Below is a small trained network, with its code and all its weights. Each question gives an input and a target symbol and asks what happens when units are switched off, that is, made to give their printed mean instead of their output.

import numpy as np


def w(rows, s, z=0):
    codes = np.array(rows[::2]) - 128.0
    scale = np.full(codes.shape[1], s)
    scale[-1] = z or s
    return codes * scale


def f(y):
    return np.maximum(y, 0)


def softmax(a):
    e = np.exp(a - a.max(-1, keepdims=True))
    return e / e.sum(-1, keepdims=True)


def log_softmax(a):
    a = a - a.max(-1, keepdims=True)
    return a - np.log(np.exp(a).sum(-1, keepdims=True))


def net(x, mask):
    ids = ['ΘΣΩαβγηλμπψ'.index(c) for c in x.split()]
    T = len(ids)
    res = E[ids] + P[:T]
    u = 0
    for l in range(2):
        q, k, v = (res @ M[l].T for M in (Q, K, V))
        z = softmax(np.where(np.tri(T) > 0, q @ k.T / 3**0.5, -1e9)) @ v
        res = res + np.where(mask[u], z, O[l][:, -1]) @ O[l][:, :-1]
        u += 1
        y = f(res @ A[l][:, :-1].T + A[l][:, -1])
        res = res + np.where(mask[u : u + 8], y, B[l][:, -1]) @ B[l][:, :-1]
        u += 8
    return log_softmax(res[-1] @ U[:, :-1].T + U[:, -1])


Q, K, V, O, A, B = {}, {}, {}, {}, {}, {}
E = w([
[118,151,93,88,55,123,108,148,72,145],'Θ',
[153,64,167,92,118,113,207,140,103,133],'Σ',
[105,155,174,138,154,149,172,102,127,92],'Ω',
[120,122,127,156,82,91,142,5,23,138],'α',
[173,131,174,99,150,206,132,191,167,153],'β',
[110,184,113,132,209,171,139,107,56,181],'γ',
[199,120,115,148,149,207,102,88,129,129],'η',
[109,201,63,63,75,144,136,143,139,93],'λ',
[99,156,194,75,190,87,120,181,135,49],'μ',
[140,102,209,103,92,122,140,177,92,158],'π',
[97,188,165,86,112,55,81,112,90,117],'ψ',
],0.02)
P = w([
[110,79,50,210,73,11,124,158,232,169],'0',
[131,73,116,126,109,86,128,94,131,113],'1',
[116,105,134,119,121,100,112,77,132,103],'2',
[128,99,130,117,101,132,120,86,128,109],'3',
[144,95,106,120,127,160,100,95,111,119],'4',
[142,100,114,105,142,146,106,88,113,127],'5',
[148,112,106,102,144,170,98,94,119,129],'6',
[159,109,104,87,148,160,107,102,120,131],'7',
[169,107,112,88,153,147,109,87,109,146],'8',
[179,105,103,80,163,151,116,87,108,150],'9',
[182,113,115,75,147,154,112,107,113,144],'10',
[179,121,124,74,145,160,95,112,102,145],'11',
[179,112,133,100,155,121,99,119,121,140],'12',
],0.012)
Q[0] = w([
[135,152,74,135,139,129,110,135,149,155],'0.h1',
[74,147,118,94,8,68,134,91,140,74],'0.h1',
[96,162,113,106,81,120,145,123,85,120],'0.h1',
],0.014)
K[0] = w([
[120,157,170,160,59,147,143,141,104,75],'0.h1',
[54,88,69,255,118,54,115,179,205,157],'0.h1',
[183,116,124,182,102,73,105,153,207,143],'0.h1',
],0.009)
V[0] = w([
[163,102,106,87,67,51,44,188,86,78],'0.h1',
[52,112,170,108,173,119,211,227,166,131],'0.h1',
[22,155,97,159,67,133,118,179,1,198],'0.h1',
],0.0079)
O[0] = w([
[222,185,128,147,120,144,129,8,177,157,2],'0.h1',
[92,194,196,170,130,190,168,62,102,174,18],'0.h1',
[197,160,118,138,108,135,183,124,76,93,150],'0.h1',
],0.012,0.0036)
A[0] = w([
[10,116,167,83,122,87,210,145,123,202,84],'0.n1',
[118,163,191,127,124,131,208,166,76,78,195],'0.n2',
[110,100,18,86,82,173,79,97,129,155,253],'0.n3',
[114,123,89,119,165,208,120,14,101,163,183],'0.n4',
[55,115,66,148,95,2,95,140,89,146,239],'0.n5',
[195,98,216,107,167,120,107,222,151,129,242],'0.n6',
[121,130,113,94,159,92,73,63,44,103,27],'0.n7',
[124,89,213,90,158,128,117,57,99,70,216],'0.n8',
],0.0073,0.003)
B[0] = w([
[102,101,191,137,192,172,162,157,115,40,184],'0.n1',
[104,173,103,144,119,216,168,117,41,190,199],'0.n2',
[146,179,254,58,189,49,200,132,167,36,229],'0.n3',
[87,97,178,67,133,73,101,220,116,164,199],'0.n4',
[248,157,165,129,109,187,105,167,122,98,214],'0.n5',
[63,135,108,207,114,173,90,41,92,210,255],'0.n6',
[150,192,147,104,65,170,143,124,156,81,190],'0.n7',
[118,88,64,89,137,122,197,210,233,124,194],'0.n8',
],0.0075,0.0095)
Q[1] = w([
[134,61,66,150,175,142,71,51,125,133],'1.h1',
[186,130,108,177,254,176,124,156,144,190],'1.h1',
[109,145,172,120,67,132,198,163,170,146],'1.h1',
],0.0087)
K[1] = w([
[114,95,190,25,178,157,74,57,116,105],'1.h1',
[3,38,70,4,146,135,55,172,42,137],'1.h1',
[114,176,140,184,64,177,181,164,222,142],'1.h1',
],0.0063)
V[1] = w([
[199,72,230,173,84,150,63,92,79,172],'1.h1',
[145,2,168,86,177,80,222,113,125,106],'1.h1',
[105,67,62,93,142,111,172,151,72,170],'1.h1',
],0.0092)
O[1] = w([
[104,189,56,99,195,158,140,158,213,117,164],'1.h1',
[183,135,142,171,77,184,250,174,128,170,255],'1.h1',
[108,150,173,30,108,157,165,151,208,106,133],'1.h1',
],0.012,0.0043)
A[1] = w([
[179,186,228,22,74,43,107,114,143,130,115],'1.n1',
[138,124,138,144,166,180,186,240,126,71,115],'1.n2',
[99,94,160,148,138,1,37,108,145,65,18],'1.n3',
[79,91,175,118,175,231,182,147,122,198,122],'1.n4',
[135,189,41,163,16,134,161,185,150,73,52],'1.n5',
[119,215,165,192,145,146,93,70,153,132,254],'1.n6',
[128,161,127,86,61,128,85,171,140,113,98],'1.n7',
[153,16,162,117,79,116,120,148,178,19,156],'1.n8',
],0.0067,0.0057)
B[1] = w([
[108,71,120,162,42,162,144,108,211,105,177],'1.n1',
[89,154,124,149,76,148,51,62,93,185,250],'1.n2',
[85,169,175,175,206,255,148,182,137,112,142],'1.n3',
[164,172,141,145,185,93,104,97,157,51,249],'1.n4',
[190,82,151,143,210,179,133,132,119,163,155],'1.n5',
[78,64,147,72,106,90,183,137,121,125,155],'1.n6',
[140,75,131,144,226,170,190,106,157,191,148],'1.n7',
[120,164,118,162,138,108,39,200,152,192,163],'1.n8',
],0.0092,0.018)
U = w([
[155,103,125,75,153,129,150,148,136,125,125],'Θ',
[108,185,148,137,92,133,141,120,191,144,3],'Σ',
[98,109,141,170,76,133,107,111,157,60,52],'Ω',
[75,68,59,112,81,209,156,159,155,149,148],'α',
[96,80,87,128,150,149,46,19,195,114,90],'β',
[111,214,127,69,85,107,95,133,61,133,166],'γ',
[102,145,103,137,61,119,60,192,196,158,166],'η',
[107,90,148,71,110,93,115,82,132,192,150],'λ',
[119,88,198,91,163,99,200,254,133,91,151],'μ',
[78,172,56,91,93,104,134,106,171,179,167],'π',
[131,114,93,90,87,80,113,72,162,95,194],'ψ',
],0.0063,0.0057)

Each question gives the input, a string of symbols that net reads in full, and the target symbol t.
The units are the heads (3 rows each of Q, K, V and O) and the neurons (one row each of A and B). Each row of codes is followed by its name. A weight is (code - 128) times the scale printed after its matrix; where a second scale follows, it is the last column's (O, A, B and U).
mask holds one flag per unit, layer by layer, with each layer's heads first. A switched-off unit (its flag False) gives its mean, the last column of its rows in O or B, instead of its output. The means were averaged over made-up inputs and are rounded, as every weight is.
A unit's drop is (log p(t) with every unit on - log p(t) with that unit switched off) / (log p(t) with every unit on - log p(t) with every unit switched off).
The circuit of an input: a set's keep is (log p(t) with only the set's units on - log p(t) with every unit switched off) / (log p(t) with every unit on - log p(t) with every unit switched off). Starting from the 12 units with the biggest drops (on a tie, the unit counted first), units are removed one at a time, each time the one whose removal leaves the highest keep (on an exact tie, the one counted first), for as long as the keep stays at least 0.8.
units of the circuit, in order: the units of the circuit, biggest drop first
top k neurons: the k neurons with the biggest drops, biggest first
k most important neurons of layer l: the k neurons of layer l with the biggest drops, biggest first
input λ γ γ β μ Ω Θ Θ, target Ω: units of the circuit, in order => [1.h1 1.n1 0.n3]
input Σ Ω γ Θ, target Σ: units of the circuit, in order => [1.h1 0.h1 0.n6]
input Θ η Σ Θ, target ψ: units of the circuit, in order => [0.h1 1.h1 0.n6 1.n2]
input γ η π Σ, target γ: top neuron => [1.n2]
input β γ η Ω γ γ γ λ η α λ, target μ: top 3 neurons => [1.n2 0.n3 0.n4]
input Θ Ω π, target Θ: top 2 neurons => [0.n3 1.n2]
input η Ω γ, target γ: 2 most important neurons of layer 1 => [1.n2 1.n1]
input Θ Θ β β μ β Σ, target β: units of the circuit, in order => [0.h1 1.h1]
input γ α η β γ β γ β ψ β γ λ, target α: units of the circuit, in order => [1.n1 1.h1 1.n4 1.n7]
input Ω Σ Σ, target Ω: top 4 neurons => [1.n4 0.n1 1.n2 0.n6]
input α ψ λ α γ α η, target η: top 3 neurons => [1.n8 0.n2 1.n4]
input β α Ω γ π β Θ β γ Θ, target μ: 3 most important neurons of layer 1 => [1.n2 1.n3 1.n6]
input η α Σ β ψ γ γ π Σ Θ, target η: 2 most important neurons of layer 0 => [0.n3 0.n2]
input μ γ λ λ γ π ψ Θ η γ Ω ψ, target λ: units of the circuit, in order => [0.h1 1.n6]
input γ λ η η η α, target α: 2 most important neurons of layer 1 => [1.n1 1.n4]
input λ π γ Θ, target Ω: units of the circuit, in order => [1.h1 1.n1]
input μ γ ψ γ μ, target γ: top 3 neurons => [1.n1 0.n5 0.n2]
input η π λ μ β λ, target η: units of the circuit, in order => [0.h1 1.n8]
input γ γ μ Θ γ α β γ α Σ β Θ, target α: top 2 neurons => [1.n1 1.n4]
input Σ γ α η Θ β β γ Σ γ μ γ Ω, target γ: units of the circuit, in order => [0.h1 1.n1 1.n2]
input γ π γ η γ, target η: top 2 neurons => [0.n2 1.n8]
input μ η Σ π λ γ η π α β γ β γ, target β: top 4 neurons => [0.n6 0.n7 0.n3 0.n5]
input ψ β Ω η η Ω ψ π α, target β: top 3 neurons => [0.n4 1.n3 0.n3]
input Θ γ β α, target ψ: 2 most important neurons of layer 0 => [0.n4 0.n7]
input Θ ψ η η μ γ γ γ γ λ μ, target γ: top 2 neurons => [1.n1 0.n2]
input γ β η γ π γ β β γ, target β: top 2 neurons => [0.n6 0.n3]
input λ γ γ η Σ γ Σ π Σ β γ, target Σ: 3 most important neurons of layer 1 => [1.n2 1.n4 1.n1]
input γ η λ π γ Σ β, target β: 3 most important neurons of layer 0 => [0.n6 0.n3 0.n5]
input Θ Θ η λ, target ψ: top neuron => [1.n1]
